Below are the code and all the weights of a small trained network. Each question names an input and a class and asks about switching units off, where a switched-off unit gives its printed mean instead of its output.

import numpy as np


def w(rows, s, z=0):
    codes = np.array(rows[::2]) - 128.0
    scale = np.full(codes.shape[1], s)
    scale[-1] = z or s
    return codes * scale


def f(y):
    return y / 2 * (1 + np.tanh(0.7978845608 * (y + 0.044715 * y**3)))


def log_softmax(a):
    a = a - a.max(-1, keepdims=True)
    return a - np.log(np.exp(a).sum(-1, keepdims=True))


def net(x, mask):
    res = np.array(x, float).reshape(1, 5) / 4 @ E
    y = f(res @ A[0][:, :-1].T + A[0][:, -1])
    res = res + np.where(mask, y, B[0][:, -1]) @ B[0][:, :-1]
    return log_softmax(res[-1] @ U[:, :-1].T + U[:, -1])


A, B = {}, {}
E = w([
[146,161,119,199,209],'x0',
[219,192,130,104,89],'x1',
[135,123,5,108,135],'x2',
[133,125,127,140,116],'x3',
[121,133,129,113,145],'x4',
],0.013)
A[0] = w([
[122,171,91,217,189,169],'neuron 1',
[220,214,119,94,105,185],'neuron 2',
[100,56,57,122,152,150],'neuron 3',
[166,107,211,97,95,225],'neuron 4',
[80,89,181,148,115,174],'neuron 5',
[98,108,39,88,120,186],'neuron 6',
[91,157,195,169,188,214],'neuron 7',
[138,184,126,178,147,143],'neuron 8',
[41,74,105,142,132,213],'neuron 9',
[190,157,74,97,126,127],'neuron 10',
[96,82,174,143,162,166],'neuron 11',
[109,96,141,56,55,254],'neuron 12',
[238,235,141,88,114,201],'neuron 13',
[210,193,151,101,110,177],'neuron 14',
[125,170,114,84,77,150],'neuron 15',
[136,120,158,84,65,159],'neuron 16',
[49,70,132,132,138,238],'neuron 17',
[141,189,114,220,203,196],'neuron 18',
[147,193,211,126,128,172],'neuron 19',
[149,163,130,206,195,193],'neuron 20',
[119,119,22,136,121,179],'neuron 21',
[115,97,156,107,103,182],'neuron 22',
[100,112,116,209,175,144],'neuron 23',
[137,167,168,151,125,161],'neuron 24',
[149,117,2,103,140,188],'neuron 25',
],0.011,0.0067)
B[0] = w([
[147,154,120,173,208,203],'neuron 1',
[124,206,140,120,75,231],'neuron 2',
[169,89,78,119,144,182],'neuron 3',
[116,107,171,109,100,208],'neuron 4',
[71,76,156,146,108,183],'neuron 5',
[130,93,27,120,87,200],'neuron 6',
[140,96,178,171,157,209],'neuron 7',
[164,179,147,142,167,168],'neuron 8',
[149,47,115,159,146,205],'neuron 9',
[107,218,64,144,108,182],'neuron 10',
[101,103,146,171,144,176],'neuron 11',
[65,87,136,93,62,226],'neuron 12',
[154,214,143,96,81,252],'neuron 13',
[143,189,140,80,90,212],'neuron 14',
[56,159,111,100,82,169],'neuron 15',
[96,118,114,64,123,180],'neuron 16',
[123,26,140,169,128,210],'neuron 17',
[170,182,149,203,219,224],'neuron 18',
[165,119,190,96,104,197],'neuron 19',
[158,161,158,192,180,209],'neuron 20',
[124,113,2,135,161,200],'neuron 21',
[88,94,137,112,123,165],'neuron 22',
[118,146,130,190,212,178],'neuron 23',
[168,141,202,112,127,164],'neuron 24',
[136,163,9,146,109,222],'neuron 25',
],0.0091,0.014)
U = w([
[64,32,164,142,97,177],'0',
[100,138,183,22,100,192],'1',
[140,32,44,114,97,212],'2',
[69,165,55,106,64,76],'3',
[122,99,184,193,172,140],'4',
[254,155,183,141,120,138],'5',
[174,104,53,180,178,64],'6',
[188,202,66,149,136,1],'7',
],0.0081,0.0021)

Each question gives the input, the list of numbers given to net, and the class t.
The units are the neurons (one row each of A and B). Each row of codes is followed by its name. A weight is (code - 128) times the scale printed after its matrix; where a second scale follows, it is the last column's (A, B and U).
mask holds one flag per neuron, in row order. A switched-off neuron (its flag False) gives its mean, the last column of its row in B, instead of its output. The means were averaged over made-up inputs and are rounded, as every weight is.
A unit's drop is (log p(t) with every unit on - log p(t) with that unit switched off) / (log p(t) with every unit on - log p(t) with every unit switched off).
The circuit of an input: a set's keep is (log p(t) with only the set's units on - log p(t) with every unit switched off) / (log p(t) with every unit on - log p(t) with every unit switched off). Starting from the 12 units with the biggest drops (on a tie, the unit counted first), units are removed one at a time, each time the one whose removal leaves the highest keep (on an exact tie, the one counted first), for as long as the keep stays at least 0.8.
units of the circuit, in order: the units of the circuit, biggest drop first
most important unit: the unit with the biggest drop
k most important neurons: the k neurons with the biggest drops, biggest first
drop of u: that unit's drop, to one decimal
input [-7,-2,1,-2,-6], class 2: units of the circuit, in order	neuron 6; neuron 2
input [7,-4,0,8,-8], class 4: units of the circuit, in order	neuron 25; neuron 6
input [-1,1,7,4,0], class 3: units of the circuit, in order	neuron 10; neuron 18
input [-2,-2,0,-7,4], class 0: 2 most important neurons	neuron 25; neuron 21
input [-5,0,-5,-4,2], class 0: most important unit	neuron 13
input [0,-6,5,8,-2], class 2: 2 most important neurons	neuron 18; neuron 6
input [6,-7,0,-8,-1], class 4: 2 most important neurons	neuron 25; neuron 7
input [4,6,0,-7,8], class 5: drop of neuron 25	0.2
input [0,0,-2,8,3], class 0: drop of neuron 13	0.3
input [0,0,0,1,6], class 0: drop of neuron 25	0.3
input [-2,-7,0,-7,2], class 0: drop of neuron 25	0.3
